Here is a tiny trained network, its code and every weight. The questions are about switching its units off for an input and a class, where a switched-off unit gives its printed mean instead of its output.

import numpy as np


def w(rows, s, z=0):
    codes = np.array(rows[::2]) - 128.0
    scale = np.full(codes.shape[1], s)
    scale[-1] = z or s
    return codes * scale


def norm(h):
    return h / np.sqrt((h * h).mean(-1, keepdims=True) + 1e-5)


def f(y):
    return y / 2 * (1 + np.tanh(0.7978845608 * (y + 0.044715 * y**3)))


def log_softmax(a):
    a = a - a.max(-1, keepdims=True)
    return a - np.log(np.exp(a).sum(-1, keepdims=True))


def net(x, mask):
    res = np.array(x, float).reshape(1, 4) / 4 @ E
    u = 0
    for l in range(2):
        y = f(norm(res) @ A[l][:, :-1].T + A[l][:, -1])
        res = res + np.where(mask[u : u + 16], y, B[l][:, -1]) @ B[l][:, :-1]
        u += 16
    return log_softmax(norm(res)[-1] @ U[:, :-1].T + U[:, -1])


A, B = {}, {}
E = w([
[23,165,235,7,136],'x0',
[3,252,120,244,31],'x1',
[195,77,238,149,15],'x2',
[216,221,224,200,254],'x3',
],0.0057)
A[0] = w([
[137,121,111,108,107,61],'L0N0',
[166,127,74,168,113,74],'L0N1',
[89,105,95,107,74,101],'L0N2',
[92,176,113,165,101,33],'L0N3',
[103,168,124,181,87,97],'L0N4',
[70,115,85,130,53,147],'L0N5',
[68,189,63,143,191,63],'L0N6',
[47,188,206,83,126,52],'L0N7',
[172,129,243,181,6,64],'L0N8',
[89,159,91,119,188,57],'L0N9',
[72,182,150,188,104,28],'L0N10',
[94,164,59,130,181,11],'L0N11',
[165,150,70,223,100,20],'L0N12',
[146,145,170,150,185,105],'L0N13',
[170,86,131,91,172,2],'L0N14',
[130,213,195,204,160,59],'L0N15',
],0.017,0.0036)
B[0] = w([
[138,146,120,121,128,129],'L0N0',
[113,108,188,149,82,179],'L0N1',
[187,179,87,200,127,190],'L0N2',
[136,156,171,67,164,181],'L0N3',
[150,153,171,55,163,197],'L0N4',
[156,219,110,155,150,228],'L0N5',
[58,43,58,114,176,213],'L0N6',
[128,81,226,198,69,221],'L0N7',
[27,9,3,113,177,255],'L0N8',
[93,46,60,125,121,175],'L0N9',
[139,176,196,52,182,206],'L0N10',
[85,54,44,137,141,180],'L0N11',
[110,103,223,181,77,214],'L0N12',
[162,183,90,153,88,186],'L0N13',
[169,128,163,62,153,186],'L0N14',
[181,235,84,180,125,227],'L0N15',
],0.033,0.0089)
A[1] = w([
[122,134,138,119,125,75],'L1N0',
[145,113,87,153,99,104],'L1N1',
[103,99,103,88,125,51],'L1N2',
[166,187,81,181,92,119],'L1N3',
[116,157,84,75,140,109],'L1N4',
[163,79,118,101,115,174],'L1N5',
[174,166,87,153,110,11],'L1N6',
[127,65,225,175,48,57],'L1N7',
[187,165,174,165,122,251],'L1N8',
[179,95,146,91,110,91],'L1N9',
[184,107,134,111,151,16],'L1N10',
[150,188,85,151,121,44],'L1N11',
[196,123,157,6,124,25],'L1N12',
[71,103,211,175,67,21],'L1N13',
[143,160,175,31,161,141],'L1N14',
[152,200,82,116,37,102],'L1N15',
],0.02,0.003)
B[1] = w([
[120,126,141,116,125,121],'L1N0',
[112,149,159,129,176,169],'L1N1',
[94,116,93,162,119,178],'L1N2',
[150,151,157,88,37,219],'L1N3',
[137,74,202,171,81,174],'L1N4',
[57,172,144,160,129,177],'L1N5',
[105,183,139,144,92,176],'L1N6',
[253,87,167,192,173,236],'L1N7',
[60,51,68,139,130,254],'L1N8',
[103,167,179,151,141,159],'L1N9',
[113,129,177,110,132,142],'L1N10',
[135,128,178,109,19,188],'L1N11',
[100,195,157,52,209,197],'L1N12',
[243,92,197,143,156,204],'L1N13',
[93,197,151,62,187,221],'L1N14',
[134,220,33,181,138,181],'L1N15',
],0.034,0.0091)
U = w([
[12,12,45,158,156,161],'0',
[57,207,213,77,197,144],'1',
[132,215,99,171,5,147],'2',
[201,60,211,217,172,158],'3',
[114,118,119,139,137,239],'4',
[174,95,85,65,121,2],'5',
[162,60,99,8,93,24],'6',
],0.014,0.0086)

Each question gives the input, the list of numbers given to net, and the class t.
The units are the neurons (one row each of A and B). Each row of codes is followed by its name. A weight is (code - 128) times the scale printed after its matrix; where a second scale follows, it is the last column's (A, B and U).
mask holds one flag per neuron, layer by layer. A switched-off neuron (its flag False) gives its mean, the last column of its row in B, instead of its output. The means were averaged over made-up inputs and are rounded, as every weight is.
A unit's drop is (log p(t) with every unit on - log p(t) with that unit switched off) / (log p(t) with every unit on - log p(t) with every unit switched off).
The circuit of an input: a set's keep is (log p(t) with only the set's units on - log p(t) with every unit switched off) / (log p(t) with every unit on - log p(t) with every unit switched off). Starting from the 12 units with the biggest drops (on a tie, the unit counted first), units are removed one at a time, each time the one whose removal leaves the highest keep (on an exact tie, the one counted first), for as long as the keep stays at least 0.8.
circuit, biggest first: the units of the circuit, biggest drop first
most important unit: the unit with the biggest drop
k most important neurons: the k neurons with the biggest drops, biggest first
top k neurons in layer l: the k neurons of layer l with the biggest drops, biggest first
drop of u: that unit's drop, to one decimal
input [-1,6,5,2], class 1: 2 most important neurons -> [L0N10, L0N4]
input [7,3,4,-2], class 3: circuit, biggest first -> [L0N7]
input [-2,-8,7,0], class 1: top 4 neurons in layer 0 -> [L0N14, L0N6, L0N11, L0N9]
input [7,7,1,-8], class 2: 3 most important neurons -> [L0N5, L0N2, L0N12]
input [8,2,2,-8], class 2: 2 most important neurons -> [L0N5, L0N2]
input [-4,6,6,-6], class 0: 4 most important neurons -> [L0N15, L0N8, L1N7, L1N13]
input [1,7,3,-6], class 1: top 3 neurons in layer 0 -> [L0N10, L0N4, L0N15]
input [-5,1,6,-6], class 0: 3 most important neurons -> [L0N8, L0N15, L0N13]
input [-7,2,8,2], class 0: 2 most important neurons -> [L0N8, L0N7]
input [7,-8,-8,6], class 0: 4 most important neurons -> [L0N9, L0N10, L0N4, L0N3]
input [5,6,0,-8], class 2: 2 most important neurons -> [L0N5, L0N2]
input [-7,-7,5,4], class 1: top 4 neurons in layer 0 -> [L0N14, L0N7, L0N12, L0N2]
input [1,3,3,-4], class 2: 3 most important neurons -> [L0N5, L0N2, L0N6]
input [-6,-1,0,8], class 2: most important unit -> L0N15
input [7,-2,2,-5], class 3: 2 most important neurons -> [L0N7, L0N15]
input [-7,-8,1,5], class 1: 2 most important neurons -> [L0N14, L0N7]
input [3,-3,-7,6], class 0: 2 most important neurons -> [L0N6, L0N9]
input [8,-1,0,-3], class 3: drop of L0N7 -> 0.7
input [2,2,4,1], class 0: drop of L0N8 -> 1.0
input [5,4,-7,7], class 0: drop of L0N6 -> 1.7
input [6,-2,-7,-6], class 0: drop of L0N15 -> 0.5
input [7,-8,5,-5], class 1: most important unit -> L0N12
